Below is a small trained network, with its code and all its weights. Each question gives an input and a class and asks what happens when units are switched off, that is, made to give their printed mean instead of their output.

import numpy as np


def w(rows, s, z=0):
    codes = np.array(rows[::2]) - 128.0
    scale = np.full(codes.shape[1], s)
    scale[-1] = z or s
    return codes * scale


def f(y):
    return np.maximum(y, 0)


def log_softmax(a):
    a = a - a.max(-1, keepdims=True)
    return a - np.log(np.exp(a).sum(-1, keepdims=True))


def net(x, mask):
    res = np.array(x, float).reshape(1, 6) / 4 @ E
    y = f(res @ A[0][:, :-1].T + A[0][:, -1])
    res = res + np.where(mask, y, B[0][:, -1]) @ B[0][:, :-1]
    return log_softmax(res[-1] @ U[:, :-1].T + U[:, -1])


A, B = {}, {}
E = w([
[191,143,193,201],'x0',
[123,138,145,128],'x1',
[130,125,123,128],'x2',
[122,255,79,189],'x3',
[118,149,163,128],'x4',
[207,178,104,64],'x5',
],0.013)
A[0] = w([
[31,141,91,250,107],'N0',
[123,112,79,125,164],'N1',
[220,255,72,73,19],'N2',
[217,108,166,209,133],'N3',
[199,103,140,197,208],'N4',
[108,90,146,137,167],'N5',
[209,111,164,169,154],'N6',
[105,93,150,97,146],'N7',
[151,202,93,87,155],'N8',
[234,105,174,224,134],'N9',
[114,175,95,142,152],'N10',
[202,158,121,64,160],'N11',
[102,216,66,190,148],'N12',
[189,157,128,66,156],'N13',
[228,87,180,2,133],'N14',
[107,56,154,138,172],'N15',
[85,8,182,146,211],'N16',
[151,137,158,85,140],'N17',
[31,152,88,43,255],'N18',
[29,81,132,219,247],'N19',
],0.015,0.0067)
B[0] = w([
[166,193,61,102,234],'N0',
[147,108,129,97,163],'N1',
[3,69,233,98,238],'N2',
[83,203,138,193,209],'N3',
[128,191,161,148,201],'N4',
[93,108,156,125,172],'N5',
[107,124,123,180,194],'N6',
[137,114,161,114,176],'N7',
[107,67,131,118,204],'N8',
[73,226,151,200,224],'N9',
[98,100,104,114,189],'N10',
[145,121,197,171,199],'N11',
[73,184,68,69,249],'N12',
[159,95,175,170,190],'N13',
[241,131,123,190,241],'N14',
[79,133,186,134,199],'N15',
[27,61,226,118,254],'N16',
[149,103,127,142,160],'N17',
[196,10,67,28,248],'N18',
[53,140,55,51,249],'N19',
],0.034,0.017)
U = w([
[118,127,206,19,254],'0',
[37,154,155,164,197],'1',
[220,92,162,133,98],'2',
[166,174,172,210,73],'3',
[99,135,15,106,80],'4',
[100,252,93,107,16],'5',
],0.011,0.0026)

Each question gives the input, the list of numbers given to net, and the class t.
The units are the neurons (one row each of A and B). Each row of codes is followed by its name. A weight is (code - 128) times the scale printed after its matrix; where a second scale follows, it is the last column's (A, B and U).
mask holds one flag per neuron, in row order. A switched-off neuron (its flag False) gives its mean, the last column of its row in B, instead of its output. The means were averaged over made-up inputs and are rounded, as every weight is.
A unit's drop is (log p(t) with every unit on - log p(t) with that unit switched off) / (log p(t) with every unit on - log p(t) with every unit switched off).
The circuit of an input: a set's keep is (log p(t) with only the set's units on - log p(t) with every unit switched off) / (log p(t) with every unit on - log p(t) with every unit switched off). Starting from the 12 units with the biggest drops (on a tie, the unit counted first), units are removed one at a time, each time the one whose removal leaves the highest keep (on an exact tie, the one counted first), for as long as the keep stays at least 0.8.
circuit, biggest first: the units of the circuit, biggest drop first
k most important neurons: the k neurons with the biggest drops, biggest first
drop when u is switched off: that unit's drop, to one decimal
input [2,-7,2,-6,8,2], class 3: circuit, biggest first => [N14]
input [2,-8,-4,8,5,0], class 5: 2 most important neurons => [N12 N16]
input [-7,-8,6,7,-5,0], class 4: 2 most important neurons => [N16 N12]
input [0,6,7,1,4,-8], class 4: 3 most important neurons => [N19 N0 N2]
input [0,0,0,1,-5,-3], class 4: 2 most important neurons => [N2 N9]
input [0,-8,-1,-1,-3,-5], class 0: 2 most important neurons => [N9 N3]
input [6,7,-5,-8,-3,0], class 1: 2 most important neurons => [N16 N15]
input [-1,1,-5,7,-7,2], class 0: drop when N2 is switched off => 1.9
input [3,1,-7,2,3,-8], class 5: drop when N0 is switched off => 0.2
input [-2,-3,0,1,-6,-4], class 4: drop when N2 is switched off => 0.3
